In the rows, 128 means zero.
Each row has a class, written after it, and each block has its own classes.
[130  99 125 161 110 122 140 148 164 138  90  81  73 166 148 100 126  69
 209 143 141 161 144 132  84 154 186 140 132 130  88 171] => z590
[158 110 148  69 142 133 111 136 133 146 118 165 121 136 120  94  99 112
 156 141 145 116  99 149 133 145 146 123 115 169 121 158] => z468
[158 192 142 142 109 112 131 128 155 123 137 110 102 139  65 154 150  75
 165 120 141 104  97 103 134 140 116 172 122  81  88 129] => z241
[129 186 121  38 118 166 108 155 137 157 110 139 110 125 153  86  85  82
 194 124 173 172 104  69 123 109 142 165 131 168 147 174] => z952
[123 141 120 128 125 131 115 142 116 167 158 108 143 129 134 122 103 113
 117 132 118 129 155 141  70 165 151 110 139 140 127 152] => z241
[125 126 145 115  98 132 127 108  51 143 145 103 114 150 162 144 118  97
 179  88 161 180 123  99 119  80 158 143  98 122  96 145] => z952
[146 154 156  82 141 113 109 199 148 163 120 103 140 153 138  95  72 119
 132 133 116 114 115 158 120 105 155 135 143 176 139 145] => z257
[124 107  90 128 131 138 109 153 149 132 175 130 117 168 134 110 110 139
 106 156 161 130 158 122  89 174 149 156 121 191 167 155] => z468
[128 155 129 121 108 147 146 160 154 105 119 115 121 151 107  61  92 109
 116 142 147 141 143 136  86 153 142 141 137 138 184 158] => z257
[144 127 133 140 180 139 104 162 145 163 152 133 123 165 121 102  71 130
 108 133  97 122  83 102 125 140 135 153 147 169 155 145] => z468
[131 144 181 130 122 109 143 172  79 144 143 161 124 159 157 142 179 130
 139 114 124  90  44 148  98 103 145 131 140 138 148 134] => z952
[131 131 133 115 102 152 131 178 144 147  89  71  85 136 129 109 119 121
 108 138 130 136 151 149 114 143 138 127 140 135 199 189] => z748
[147 145 113 123 133 155 108 134 155 140 148 156 130 122 149  96  73 125
 126 148 162 149 119 120  76  71 149 137 129 145 135 117] => z241
[143 107 118  70 100 156 111 157 131 157 139  83 105 113 134 109 114 129
 121 144 126 119  96 141  73 134 165 114 110 165 173 153] => z748
[176 133 132 102 100 117 115 142  85 102 173  20 135 149 120 114 185 122
 117 111 159 166 122 148  37  82 176 150  80 103  44 121] => z590
[115 108 158  87 140 147  93 150 127 168 131 147 116 167 111 116 111 135
 129 114 176 155  81 141 123 155 146 132 128 176 178 175] => z537
[136 128 113 201 168 124 101 160 150 149 156  85 104 135  94 116 191  99
  69 127 186 155 155 120 109  97 110 167 106  78 109 168] => z241
[140 156 140  96  77 100 134 157 104  90 132  62 112 196 150 151 104  72
 161  99 182 153 135 128 167 103 184 178  90 123  93 141] => z748
[145 148 119 193  83 151 134  67  88  64 156 109 139 152 141 155 103  93
 173 125 121 124 146 151 100  94 167 125 125 106 122  99] => z748
[174 110 182 105  97 101 162 110 142 151  74 121 132 204 124  94 166 127
 133  95 151 150 142 142  66 211 181 141 115  48 104 127] => z522
[117 103 141 133 156 184 100 126 106 120  95 146 130 169 139  96  56 155
 148 136 182 149 141 156 107 156 146 103 130 160 181 142] => z590
[113 136 161 123 114 145 126 189 179 203 111 128  74 146 100  57  30 108
 143 117 128 163 127 103  92 168 148 128 139 144 143 168] => z257
[170 127 151 197 130 123 152 126  94 104 169  63 157 176 166  92 107  67
 149 150 184 160 119 128  97  83 182 176 105 115 112 155] => z748
[107 151 118  73 121 152  99 159 131 129 142 146  99 126 112 113  89 140
 105 105 145 128  98 156 128 148 135 100 113 138 149 127] => z468
[117 105 118 137 126  79 134 128 121 156 225 103 147  97 113 143 208  76
 159 125 132  95  65 100 147 144 139 145 100 107 106 143] => z468
[142 130 133  57 132 126 102 144 135 166 139  72 158 139 149 100 123 158
  83 129 167 157 124 152 106 138 160 120 120 138 166 140] => z537
[150 121 118 116 143 118 124 113 139 178  90  42 103 106 132 132 135  93
 215 163 142 113 122 118 157 159 131 145 110 126  84 130] => z537
[105 139 152  99 111 149 116 145 158 173 123 127 137 148 150 110  91 126
 125 130 155 154 132 175  96 138 158  95 141 138 191 159] => z522
[159 125 108 193 126 159 152  85 140 108  77  87  63 146  95 128  92 157
 182 140 112 137 145 106  60 211 124 143 137  99  94 115] => z590
[118 158 165  92 127 155 123 171  66 133 118 138 123 143 144 108  96 122
 129 124 148 116  95 160 118 126 136 107 130 161 182 160] => z952
[ 95 142 109 190 117 112 147 154  93  81 189  98 126 121 127 119 226  68
 117 129 116 120 121 129 101  37 121 149 108 114  76 120] => z257
[123 114 145  93 127 158  89 162 119 133 136 125 137 154 124 108 135 110
 106 122 130 137 139 161 137  75 135 119 135 166 193 162] => z468
[127 179 141  80 133 157  95 144 121 153  97 162 134 133 153 107  87 106
 144 119 158 139 143 138 131  96 136 112 132 127 117 130] => z241
[ 84  83  93 214 163 151 117 129 130 187 148 162  49  82 149 128 161 114
 130 154  89 137 130 102 125  79  93 109 135 155 102 174] => z468
[124 190  85 139 115 115 142 160 143 129 119 125  90 107 140 109 135  96
 137 145 133  85 141  99 127 167 136 141 121  86 103 110] => z241
[131 109 138 173 144 126 111 160 182 165 181 142 122 169 123  95  69 133
 109 155 164 160 142 120  80  97 146 162 135 191 146 164] => z257
[141 105 123  74 135 158 113 136 167 102  81 162 114 146  99  95 106  89
 156 135 142 113 105 118 144 158 141 143 119 154 155 142] => z748
[108 135 150  70 117 126 123 140 128 155 121 107 145 157 182 112 117  64
 194 139 158 132 118 141 111 117 172 110 106 150  82 106] => z952
[156 163 117 144  87 148 107  41 137 141 124 138  52 151  87 164 125 147
 175 112 155 149 147  89 112 208 147 132 118  96 115 181] => z590
[138 131 107  85 138 143 112 137 122 114 115 106 124 163 119 104  51  68
 140 145 148 134 140 140 126 184 173 132 118 178 156 190] => z241
[170  95 130 146 173 144  93 139 109 170 150 131 126 140 143  65 112 140
 126 127 197 189 128  68 113  96 157 178 116 138 153 205] => z590
[115 145 115  70 123 131 145 207 106 124  80  95 115 161 160 108 189  82
 209 114 187 155 118 108  91 135 134 209 110 141  67 135] => z522
[146 132 110 168 119 116 157 130  72  87 121  97 107 177 143  92 118  96
 171 107 123 135 158  62  94 112 151 193  85  96   7  53] => z257
[144 101 141 120 108  95 140 120  88 121 140  71 141 128 124 123 207  40
 161 115  73  91  96 142 172 119 168 116 121  89 154 165] => z468
[139 172 112 114 121 154 124 163  88 144 117 158  71 103 129  90  60 127
 147 133 142 114 111 108 133 136 140 146 109 146 141 160] => z522
[ 99 132 107 129 111 118 110 170 172 156 152 138 139 148 138  99  56 114
 169 116 139 115 155  84 146 147 161 155 137 140 176  91] => z257
[107 116 100 137 144 145 129 160 155 121 103 141  75 151 111 129  33 124
 135 134 159 131 111 110 145 172 130 148 128 156 181 145] => z241
[112 127 121 138 124 130 133 146  99 168 155 148 105  93 157 135 104 136
 157 128 141 159 120 136  83 125 131 122 149 171 139 197] => z952
[148 133 119  84 163 132 110 154 119 119  89  97 120  93 125 117 174 121
 102 123 134 133 118 154 147  68 102 128 124 119 142 158] => z952
[147 135 100  64  88 145 102 135 181 155  99 112  95 134 138 118  68 111
 178 119 161 178 191 108 109 152 162 157 127 154 108 166] => z748
[100 126 139  60  83 104 152  61 169 143 205  80 157 129 101 175  77 100
 172 118 129 145  49 111 107 188 157  94 104 128 118 101] => z952
[168 125 151 112 151 136 120 121  98 140 113 171 109 134 145  93 100 122
 134 119 141 146  78 151  87 120 163 116 125 141 124 177] => z952
[123 139 116 116 142 156  97 175 118 151 116  92 112 168 106 103  89 134
 142 122 170 157 163 118  98 200 131 174 132 171 141 154] => z537
[119 132 151  97 127 139 114 159  94 158 145 189 131 138 161  96 145 112
 132 116 152 137  98 123 155 105 145 130 145 155 204 205] => z468
[109 117 130 168 121 106 140 131 159 146 189 184 120 136 123 122 173 126
 152 110 171 138  59  99  86 124 142 160 128 115 134 139] => z257
[125 119 131 125 131 149 130 163 120 130 125 143 150 115 157  88 106 167
 153 131 181 148 108 148  93 143 146 124 162 139 226 170] => z590
[159 101 160 142 149 152 115 151 150 158 107 157 110 146 130  71  71 121
 137 153 131 135 134 154 107 104 138 121 138 157 136 146] => z468
[128 104 109 124 121 113  83 176 176 156 147 129  83 129 119 123 108 109
 161 120 134 147 137 124 122 101 171 143 132 167 109 168] => z590
[ 96 185  94 150 147  91 150 157 203 124 149  97 143  88 137 134 184  90
 160 154 123  84  70 147 138 138 112 132 158 104 141 125] => z257
[105 149 153  56 105  95 154 181  60 146 147 123 155 114 133 107 221  55
 125  90  95 102  75  78 150 118 137 135 117  92 109 150] => z241
[128 135 169 125 152 143 106 139  77 164 194 104 149 131 152 122 115 128
  92 131 163 167  87 150  88  43 132 112 109 161 123 159] => z952

A new block, with new classes.
[119 157 125 134 156 129  91 136  71  81 158 190 112 132 183 179 122 168
 113 155 143 140  51 160 134 217 127 134  96 171 139  51] => z242
[137 126 121 108 141  76 139 117 129  96  65 126 178 110  98 177 182 137
 180 129 121 119  55 129 140 115 195 202 156 178 114  76] => z973
[137 140 123  92 137  78 131 124 119 110  68 134 175 104  92 168 188 141
 174 138 115 117  62 120 172 127 182 196 153 178 107  81] => z221
[117 151 115 156 143 126 114 156 109 150 188 111 162 113 135 131 144  90
 140 136 124 209 144 108 140 119 156 148 124 158 172 102] => z185
[132 141 106 115 127  90 103 130 129 100  79 115 175 107 103 166 214 132
 176 129  94 127  72 138 167 144 168 192 137 168 137 103] => z242
[121 160 121 138 169 129  84 134  67  93 160 185 116 125 187 174 124 155
 116 155 141 156  53 157 117 225 138 132 111 179 143  66] => z185
[148 167 146 103 118 130  52 120  97 174 110 111  88 125  79 118 156  93
 188 168 118 166  92 144 128 121 135 115 143 168 139 100] => z799
[135 126 112 109 132  81 150 125 137  90  68 125 171  94 105 175 186 127
 163 125 127 121  73 121 156 118 176 191 149 156 121  91] => z973
[117 157 136 111 151 122  75 130  90  77 131 184 119 146 162 174  99 154
 120 158 133 118  34 155 112 214 109 124 131 181 125  67] => z105
[146 172 169 119 120 125  98 144  95 168 109  87 105 123  77 126 181  81
 202 159 120 189 117 117 118 121 131 115 135 173 147 112] => z408
[128 138  94 114 139  88 113 116 133 104  88 116 179  99  94 157 204 135
 173 125  89 154  65 117 174 132 178 184 140 164 126 108] => z301
[122 137  98 121 139  93 130 126 138 109  76  92 184 100  98 155 231 121
 188 135  84 167  78 125 173 144 161 185 129 161 139 122] => z408
[109 175 157 148 146 110  93 169 101 153 149 137 127 113 115 143 150 138
 138 159 127 185  92 112 143 159 111 161  97 180 149  77] => z221
[131 138 109 104 140  76 128 129 124  98  67 129 183  98  89 166 174 139
 173 133 104 130  51 115 171 124 181 187 149 182 103  66] => z301
[ 48 119 108 113 147 143 160 113 108 148  89 101 127 104 122 107 149 117
 159 156 180 112  84  81 112 157 133 167 105 139  83  83] => z799
[109 178 151 153 149 111 102 168 113 157 158 128 130 107 122 149 128 121
 143 147 133 202  96 106 156 137 120 154 110 167 163  75] => z948
[ 55 129 129 119 145 136 156 127 118 137  56 109 139 106 120 120 133 116
 157 152 176  88  93  86 107 159 125 167 112 156  85  92] => z105
[106 152 122 127 160 124  74 121  77  96 170 179 115 144 177 167 116 164
 122 161 143 141  35 148 118 219 118 134 113 160 126  56] => z799
[104 148 122 139 160 120  78 134  84  93 145 177 112 139 178 163 122 157
 114 172 142 145  31 147 117 217 104 129 109 163 123  57] => z799
[125 160 133 133 163 120  80 125  72  92 163 193 123 134 175 164  93 183
 115 149 137 148  34 148 119 215 140 131 108 173 131  56] => z301
[129 138 112  93 131  82 129 129 122  93  68 123 170 110  97 177 183 126
 173 130 117 115  56 129 165 126 170 183 157 177 117  69] => z242
[122 156 110 137 169 128  82 133  76  83 170 193 112 122 175 169 108 163
 114 156 148 148  39 154 133 214 128 127 104 174 134  52] => z785
[109 175 149 151 149 105  90 169 106 150 145 129 129 111 101 148 121 133
 142 145 125 191  88  96 136 143 113 142 108 175 142  72] => z301
[153 167 144 104 110 131  49 130 103 184 105 104  86 121  79 110 157  85
 194 172 114 163 101 142 130 114 129 112 150 162 138 107] => z799
[133 126 114 115 140  76 140 130 133  88  61 123 166  98  96 177 188 121
 172 131 114 120  55 125 145 119 177 191 158 171 115  81] => z973
[111 167 165 162 156 118  94 169 108 157 155 128 119 100 106 158 146 128
 147 153 120 188  99 108 151 150 125 154 113 186 144  70] => z123
[110 162 155 169 155 106 102 169 114 146 140 124 117 111 101 157 145 128
 152 151 127 182  97 105 116 132 125 159 104 175 148  78] => z973
[ 62 126 147  76 136 141 150 121 108 125  98 107 145 111 109 111  92 147
 151 160 179  92  51 100 119 157 132 168 129 163  87  70] => z105
[149 160 160 111 120 134  81 151  94 161 123  77  92 122  70 126 193  70
 195 160 126 185 112 131 109 119 150 108 157 182 151 113] => z185
[105 174 153 156 146 108  93 171 105 146 161 139 124 109 110 154 136 132
 140 144 129 182  93 115 153 133 112 153 103 172 153  65] => z242
[128 144 118 100 137  80 138 136 115 115  56 125 168 105  90 173 193 127
 181 135 117 116  73 124 165 131 170 189 152 180 101  75] => z221
[ 54 120 138 115 147 133 177 113 103 147  82 115 140 112 122 123 123 129
 143 143 181  92  71  82 109 151 123 171 110 144  84  78] => z39
[ 53 127 130 107 147 144 157 121  95 150  72  97 129 106 114 118 132 118
 153 146 173  93  89  91  98 177 135 172  99 154  89  86] => z221
[ 53 127 125 112 152 145 156 125 104 153  88  90 134  91 113 116 135 114
 156 141 174 113  93  85 102 162 143 171 110 154  98  94] => z185
[123 160 123 159 127 124 127 153 113 152 164 116 176 110 155 125 123  98
 138 133 128 193 152 113 159 127 150 164 109 139 173  97] => z948
[ 61 122 123 132 152 133 155 135 113 143  75  99 147  98 114 113 114 122
 153 146 185  92  92  88 105 152 135 173 101 155  87  72] => z785
[ 61 121 145  80 144 142 160 131 104 148 115  88 134 102 113 108  93 132
 148 158 182 109  60  89 109 152 135 164 137 157  89  69] => z185
[114 156 128 159 140 122 111 155 102 162 145 124 139 121 135 133 154 103
 152 148 129 182 126 113 133 137 134 151 118 160 145 100] => z221
[ 67 133 151  82 145 140 167 116 106 150  88  96 124 103 127  97  86 139
 148 165 187 111  46  93 121 160 133 169 127 147 100  70] => z948
[ 68 124 141 114 153 145 167 118 109 156  75  92 120  87 118 117 130 117
 155 156 168  87 103  84 124 173 147 171 117 149  88  80] => z123
[149 164 155  94 111 133  88 137  85 168 118  84 101 136  77 132 200  89
 210 162 130 179 106 135 122 128 153 126 151 181 140 105] => z221
[127 144 128 110 136  80 140 127 120 100  67 126 187  94 103 168 197 127
 179 134 107 140  59 114 168 136 159 189 138 173 113  87] => z408
[121 157 146 125 163 123  87 131  81  95 149 168 116 128 172 178  94 152
 111 158 128 127  43 147 125 235 118 138 129 179 133  48] => z123
[118 147 140 131 156 121  93 124  71  88 156 181 129 160 182 173 101 168
 109 162 130 137  25 156 112 216 103 131 116 172 129  55] => z39
[116 156 129 163 138 118 125 155 111 156 152 115 167 118 138 128 128  96
 154 140 116 186 143 105 132 128 135 149 114 152 152  97] => z408
[ 70 124 153  80 144 141 177 123 105 143 102  91 119  92 106 114 100 127
 144 157 175 101  70  93 136 162 133 161 139 155  87  58] => z123
[115 175 167 157 158 114  96 168 104 152 153 131 115  94  98 156 143 133
 141 152 117 187 103 109 158 156 125 155 107 187 151  67] => z123
[136 138 123 102 130  82 136 130 126  96  62 122 188 101  93 173 188 121
 177 129 100 132  71 112 160 128 163 179 145 176 114  93] => z408
[117 158 126 122 162 123  94 126  68  97 151 189 114 132 184 167 126 167
 119 165 146 138  33 153 128 231 133 145 110 175 130  57] => z221
[133 135 111 101 134  80 114 128 115  94  86 130 177 108  92 175 194 129
 178 145 116 130  60 121 171 120 181 182 151 177 106  63] => z799
[130 135 114 106 144  85 131 140 123 107  70 120 176  93  94 168 193 124
 174 139 115 128  73 120 163 124 183 188 155 185 112  80] => z185
[153 159 158 103 110 128 100 147  85 161 130  85 118 139  69 142 178  97
 197 159 129 182 105 134 131 109 149 119 148 179 149  88] => z39
[122 151 145 121 163 128  91 128  86  96 159 168 109 132 169 175 103 158
 112 160 127 139  44 146 130 227 120 134 127 178 132  55] => z123
[150 153 165 122 115 124  94 145  99 154  97  83  96 121  79 139 173  76
 195 160 141 170 101 132  94 111 148 123 149 172 148 102] => z973
[126 156 109 137 169 129  89 138  66  73 174 194 116 124 171 175 103 169
 113 151 146 150  48 154 130 214 133 124 101 177 135  51] => z785
[127 136  91 115 136  95 114 116 130  96  76 115 170 112 103 161 226 131
 175 130  85 149  61 146 173 140 164 189 135 172 138 107] => z242
[119 168 161 157 150 121 101 167 105 152 155 119 128 102 104 152 136 129
 138 148 117 188 124 109 152 151 129 151 104 180 157  78] => z123
[118 149 116 158 141 117 117 144 110 146 166 115 161 118 124 117 131 108
 146 135 114 188 129 103 138 118 158 147 121 152 150  94] => z301
[104 173 158 156 150 110  92 171  99 157 147 126 123 112 101 144 151 125
 144 154 124 190  97 115 140 148 114 153  98 180 151  78] => z221
[ 64 121 140  74 138 136 181 111  96 147  92 103 135 111 109 107  88 143
 145 152 185 102  40  95 121 142 124 162 136 149  88  65] => z39
[142 143 112  96 121  80 125 138 137  79  67 137 190 100 101 173 195 122
 167 138 113 106  83 126 183 129 171 184 154 172 119  87] => z105
[146 165 159 106 108 135  88 150  97 144 109 103 104 126  81 132 198  84
 201 173 140 169 106 127 126 124 142 116 149 186 138 104] => z105
[ 68 133 142  75 144 139 175 117 107 148  89  97 128 104 127 108  87 135
 151 162 185 114  54  90 132 157 129 169 129 146  96  65] => z948
[132 162 123 127 161 131  94 121  75  89 140 192 111 134 203 174 118 163
 120 163 145 158  37 157 136 226 133 134 110 169 143  64] => z948
[122 132  83 123 138  95 109 125 128 101 111 113 167 100  95 164 249 122
 185 143  96 154  82 120 183 135 179 182 132 156 125 103] => z799
[129 133 109 116 149  97 130 124 129 111  95  91 170  98  82 168 226 135
 188 125  86 148  83 129 178 148 191 194 153 176 131 103] => z123
[ 65 122 150 109 153 138 171 116 110 145  72  87 129  95 109 110 120 122
 146 151 165  95  87  83 114 169 141 174 120 157  94  81] => z123
[143 167 154 106 117 128  44 127 101 178 118  96  89 132  77 115 162  92
 194 173 114 169  85 141 121 126 124 116 148 167 141 103] => z799
[123 157 115 139 168 129  88 140  69  93 162 192 118 119 191 171 126 164
 118 160 139 155  51 149 122 224 141 139 113 180 138  66] => z185
[159 167 165 101 109 131  84 135  94 159 102  89 112 130  96 128 169  82
 199 161 135 182  92 135 119 126 155 126 155 178 157 103] => z948
[137 132 103 105 133  83 123 122 122  94  70 127 192 103  96 168 175 128
 172 123 104 131  62 113 160 121 190 182 153 177 108  81] => z301
[113 161 132 122 160 124  96 128  89 100 153 179 116 143 190 171 101 161
 119 154 137 147  37 151 128 221 111 141 115 167 133  57] => z948
